Below are the code and all the weights of a small trained network. Each question names an input and a class and asks about switching units off, where a switched-off unit gives its printed mean instead of its output.

import numpy as np


def w(rows, s, z=0):
    codes = np.array(rows[::2]) - 128.0
    scale = np.full(codes.shape[1], s)
    scale[-1] = z or s
    return codes * scale


def f(y):
    return np.maximum(y, 0)


def log_softmax(a):
    a = a - a.max(-1, keepdims=True)
    return a - np.log(np.exp(a).sum(-1, keepdims=True))


def net(x, mask):
    res = np.array(x, float).reshape(1, 4) / 4 @ E
    y = f(res @ A[0][:, :-1].T + A[0][:, -1])
    res = res + np.where(mask, y, B[0][:, -1]) @ B[0][:, :-1]
    return log_softmax(res[-1] @ U[:, :-1].T + U[:, -1])


A, B = {}, {}
E = w([
[238,217,135,52,161,218,44,89,91],'x0',
[115,167,79,159,56,144,188,90,96],'x1',
[124,63,107,59,3,207,140,174,158],'x2',
[165,88,140,5,163,107,246,148,26],'x3',
],0.011)
A[0] = w([
[136,93,119,98,48,166,94,188,126,221],'neuron 1',
[125,87,102,143,148,81,184,143,151,170],'neuron 2',
[234,241,162,86,123,198,112,172,134,251],'neuron 3',
[125,85,142,225,132,66,123,106,106,195],'neuron 4',
[61,110,110,185,84,83,131,180,144,250],'neuron 5',
[82,105,140,131,174,60,177,125,100,231],'neuron 6',
[173,183,130,77,145,118,146,134,133,139],'neuron 7',
[157,155,143,183,118,79,132,127,165,110],'neuron 8',
[143,168,109,142,119,193,85,157,152,155],'neuron 9',
[169,181,116,181,156,153,57,107,116,255],'neuron 10',
[132,131,115,98,162,134,172,166,93,189],'neuron 11',
[101,45,121,115,110,100,153,175,61,158],'neuron 12',
[123,93,134,123,10,120,155,242,170,190],'neuron 13',
],0.011,0.0039)
B[0] = w([
[58,10,15,19,74,159,70,201,157,221],'neuron 1',
[161,142,75,181,155,152,131,191,133,188],'neuron 2',
[101,36,128,134,27,96,215,60,108,249],'neuron 3',
[115,195,126,230,127,141,97,173,199,204],'neuron 4',
[125,187,219,177,167,167,119,255,162,229],'neuron 5',
[210,179,110,172,130,93,183,184,95,207],'neuron 6',
[87,132,199,90,102,124,163,21,71,171],'neuron 7',
[162,147,193,131,139,96,73,136,136,169],'neuron 8',
[88,66,47,159,121,113,54,122,123,194],'neuron 9',
[58,146,136,203,101,29,80,53,111,223],'neuron 10',
[211,159,126,152,194,242,202,94,8,181],'neuron 11',
[183,125,47,64,122,204,198,205,85,204],'neuron 12',
[127,64,178,11,177,229,82,137,198,242],'neuron 13',
],0.0073,0.018)
U = w([
[156,225,184,189,131,63,72,230,198,210],'0',
[215,142,22,227,247,130,154,215,37,127],'1',
[1,91,151,142,208,192,56,229,179,101],'2',
[242,83,74,71,175,173,155,223,128,5],'3',
[81,118,128,223,123,63,71,36,98,202],'4',
[168,151,244,129,156,94,207,38,5,167],'5',
[71,54,63,128,30,96,41,131,162,86],'6',
[179,7,105,79,105,152,175,89,71,120],'7',
],0.0065,0.0021)

Each question gives the input, the list of numbers given to net, and the class t.
The units are the neurons (one row each of A and B). Each row of codes is followed by its name. A weight is (code - 128) times the scale printed after its matrix; where a second scale follows, it is the last column's (A, B and U).
mask holds one flag per neuron, in row order. A switched-off neuron (its flag False) gives its mean, the last column of its row in B, instead of its output. The means were averaged over made-up inputs and are rounded, as every weight is.
A unit's drop is (log p(t) with every unit on - log p(t) with that unit switched off) / (log p(t) with every unit on - log p(t) with every unit switched off).
The circuit of an input: a set's keep is (log p(t) with only the set's units on - log p(t) with every unit switched off) / (log p(t) with every unit on - log p(t) with every unit switched off). Starting from the 12 units with the biggest drops (on a tie, the unit counted first), units are removed one at a time, each time the one whose removal leaves the highest keep (on an exact tie, the one counted first), for as long as the keep stays at least 0.8.
units of the circuit, in order: the units of the circuit, biggest drop first
k most important neurons: the k neurons with the biggest drops, biggest first
drop when u is switched off: that unit's drop, to one decimal
input [5,-2,-8,0], class 4: units of the circuit, in order -> neuron 10
input [0,5,-7,-7], class 0: 4 most important neurons -> neuron 3; neuron 4; neuron 8; neuron 5
input [1,2,-6,4], class 5: units of the circuit, in order -> neuron 7; neuron 1
input [4,-4,1,0], class 6: 2 most important neurons -> neuron 11; neuron 12
input [3,1,-4,0], class 4: units of the circuit, in order -> neuron 10; neuron 12
input [-6,-2,0,-7], class 0: units of the circuit, in order -> neuron 1; neuron 4
input [0,0,-3,4], class 1: 3 most important neurons -> neuron 3; neuron 13; neuron 10
input [-1,5,5,7], class 3: 2 most important neurons -> neuron 3; neuron 12
input [0,-4,-3,1], class 1: 2 most important neurons -> neuron 3; neuron 13
input [1,6,-1,-2], class 4: 2 most important neurons -> neuron 1; neuron 13
input [2,-2,0,-2], class 4: 2 most important neurons -> neuron 1; neuron 13
input [7,0,-1,-1], class 4: 2 most important neurons -> neuron 10; neuron 1
input [8,2,-7,-4], class 4: drop when neuron 5 is switched off -> 0.0
input [-6,5,0,5], class 1: units of the circuit, in order -> neuron 6
input [0,-2,-4,-4], class 0: drop when neuron 10 is switched off -> -0.1
input [-5,-7,0,6], class 1: drop when neuron 11 is switched off -> 0.1
